Below are the code and all the weights of a small trained network. Each question names an input and a class and asks about switching units off, where a switched-off unit gives its printed mean instead of its output.

import numpy as np


def w(rows, s, z=0):
    codes = np.array(rows[::2]) - 128.0
    scale = np.full(codes.shape[1], s)
    scale[-1] = z or s
    return codes * scale


def f(y):
    return np.maximum(y, 0)


def log_softmax(a):
    a = a - a.max(-1, keepdims=True)
    return a - np.log(np.exp(a).sum(-1, keepdims=True))


def net(x, mask):
    res = np.array(x, float).reshape(1, 6) / 4 @ E
    y = f(res @ A[0][:, :-1].T + A[0][:, -1])
    res = res + np.where(mask, y, B[0][:, -1]) @ B[0][:, :-1]
    return log_softmax(res[-1] @ U[:, :-1].T + U[:, -1])


A, B = {}, {}
E = w([
[140,84,164,153],'x0',
[131,124,127,130],'x1',
[195,44,2,98],'x2',
[246,183,212,53],'x3',
[186,188,69,226],'x4',
[129,131,123,124],'x5',
],0.0066)
A[0] = w([
[78,107,97,140,178],'neuron 0',
[93,137,190,154,67],'neuron 1',
[97,65,159,79,75],'neuron 2',
[173,83,44,103,153],'neuron 3',
[236,179,171,62,130],'neuron 4',
[1,135,41,176,155],'neuron 5',
[106,142,136,2,139],'neuron 6',
[102,88,167,91,63],'neuron 7',
[199,79,79,118,54],'neuron 8',
[197,81,68,80,49],'neuron 9',
[217,124,175,143,83],'neuron 10',
[185,154,133,216,62],'neuron 11',
[104,96,152,90,15],'neuron 12',
[104,195,164,181,93],'neuron 13',
[198,143,120,195,138],'neuron 14',
[207,203,95,220,39],'neuron 15',
[97,198,216,181,121],'neuron 16',
[184,152,128,209,56],'neuron 17',
[189,54,66,103,38],'neuron 18',
[201,55,98,72,123],'neuron 19',
[179,204,107,57,128],'neuron 20',
[104,79,155,39,59],'neuron 21',
[135,187,67,202,44],'neuron 22',
[108,110,140,80,3],'neuron 23',
[98,106,149,60,53],'neuron 24',
[196,70,72,102,81],'neuron 25',
[137,99,66,117,161],'neuron 26',
[87,76,177,72,49],'neuron 27',
],0.0079,0.0038)
B[0] = w([
[188,83,171,148,194],'neuron 0',
[180,215,63,188,168],'neuron 1',
[86,61,52,80,168],'neuron 2',
[137,218,171,129,209],'neuron 3',
[200,39,189,198,220],'neuron 4',
[254,57,243,150,254],'neuron 5',
[67,56,79,137,197],'neuron 6',
[157,145,25,129,157],'neuron 7',
[138,220,130,177,172],'neuron 8',
[102,231,150,160,178],'neuron 9',
[100,18,181,99,169],'neuron 10',
[57,93,64,62,163],'neuron 11',
[155,70,104,59,140],'neuron 12',
[76,195,175,58,179],'neuron 13',
[66,54,81,84,177],'neuron 14',
[66,34,32,39,181],'neuron 15',
[115,252,98,122,220],'neuron 16',
[113,110,29,90,159],'neuron 17',
[75,230,137,161,181],'neuron 18',
[39,147,185,94,194],'neuron 19',
[181,40,171,216,181],'neuron 20',
[109,102,40,126,175],'neuron 21',
[156,36,59,35,172],'neuron 22',
[121,10,73,45,135],'neuron 23',
[150,117,32,142,158],'neuron 24',
[116,232,141,132,185],'neuron 25',
[132,189,184,135,188],'neuron 26',
[129,124,42,130,172],'neuron 27',
],0.0067,0.0065)
U = w([
[197,29,209,164,163],'0',
[114,95,135,127,251],'1',
[80,75,2,49,41],'2',
[128,97,165,124,194],'3',
[69,233,168,123,2],'4',
],0.008,0.0068)

Each question gives the input, the list of numbers given to net, and the class t.
The units are the neurons (one row each of A and B). Each row of codes is followed by its name. A weight is (code - 128) times the scale printed after its matrix; where a second scale follows, it is the last column's (A, B and U).
mask holds one flag per neuron, in row order. A switched-off neuron (its flag False) gives its mean, the last column of its row in B, instead of its output. The means were averaged over made-up inputs and are rounded, as every weight is.
A unit's drop is (log p(t) with every unit on - log p(t) with that unit switched off) / (log p(t) with every unit on - log p(t) with every unit switched off).
The circuit of an input: a set's keep is (log p(t) with only the set's units on - log p(t) with every unit switched off) / (log p(t) with every unit on - log p(t) with every unit switched off). Starting from the 12 units with the biggest drops (on a tie, the unit counted first), units are removed one at a time, each time the one whose removal leaves the highest keep (on an exact tie, the one counted first), for as long as the keep stays at least 0.8.
units of the circuit, in order: the units of the circuit, biggest drop first
unit that matters most: the unit with the biggest drop
k most important neurons: the k neurons with the biggest drops, biggest first
drop of u: that unit's drop, to one decimal
input [5,-2,-4,-7,8,0], class 2: units of the circuit, in order : (neuron 15; neuron 22)
input [3,-3,-3,-7,-7,0], class 0: unit that matters most : neuron 5
input [-7,-4,-4,7,8,-1], class 2: units of the circuit, in order : (neuron 15; neuron 11)
input [-2,-6,-2,6,8,-6], class 2: units of the circuit, in order : (neuron 15; neuron 11)
input [-6,-4,8,-5,7,-6], class 4: units of the circuit, in order : (neuron 3; neuron 18)
input [5,-4,-8,0,-4,6], class 4: units of the circuit, in order : (neuron 16; neuron 5)
input [-8,-7,1,8,7,8], class 0: 2 most important neurons : (neuron 4; neuron 20)
input [-6,-5,2,7,1,7], class 0: 2 most important neurons : (neuron 4; neuron 20)
input [0,8,-6,1,7,6], class 2: drop of neuron 11 : 0.1
input [-8,-6,1,-8,-6,-2], class 0: drop of neuron 5 : 0.7
input [3,-2,8,7,-2,-2], class 4: drop of neuron 19 : 0.2
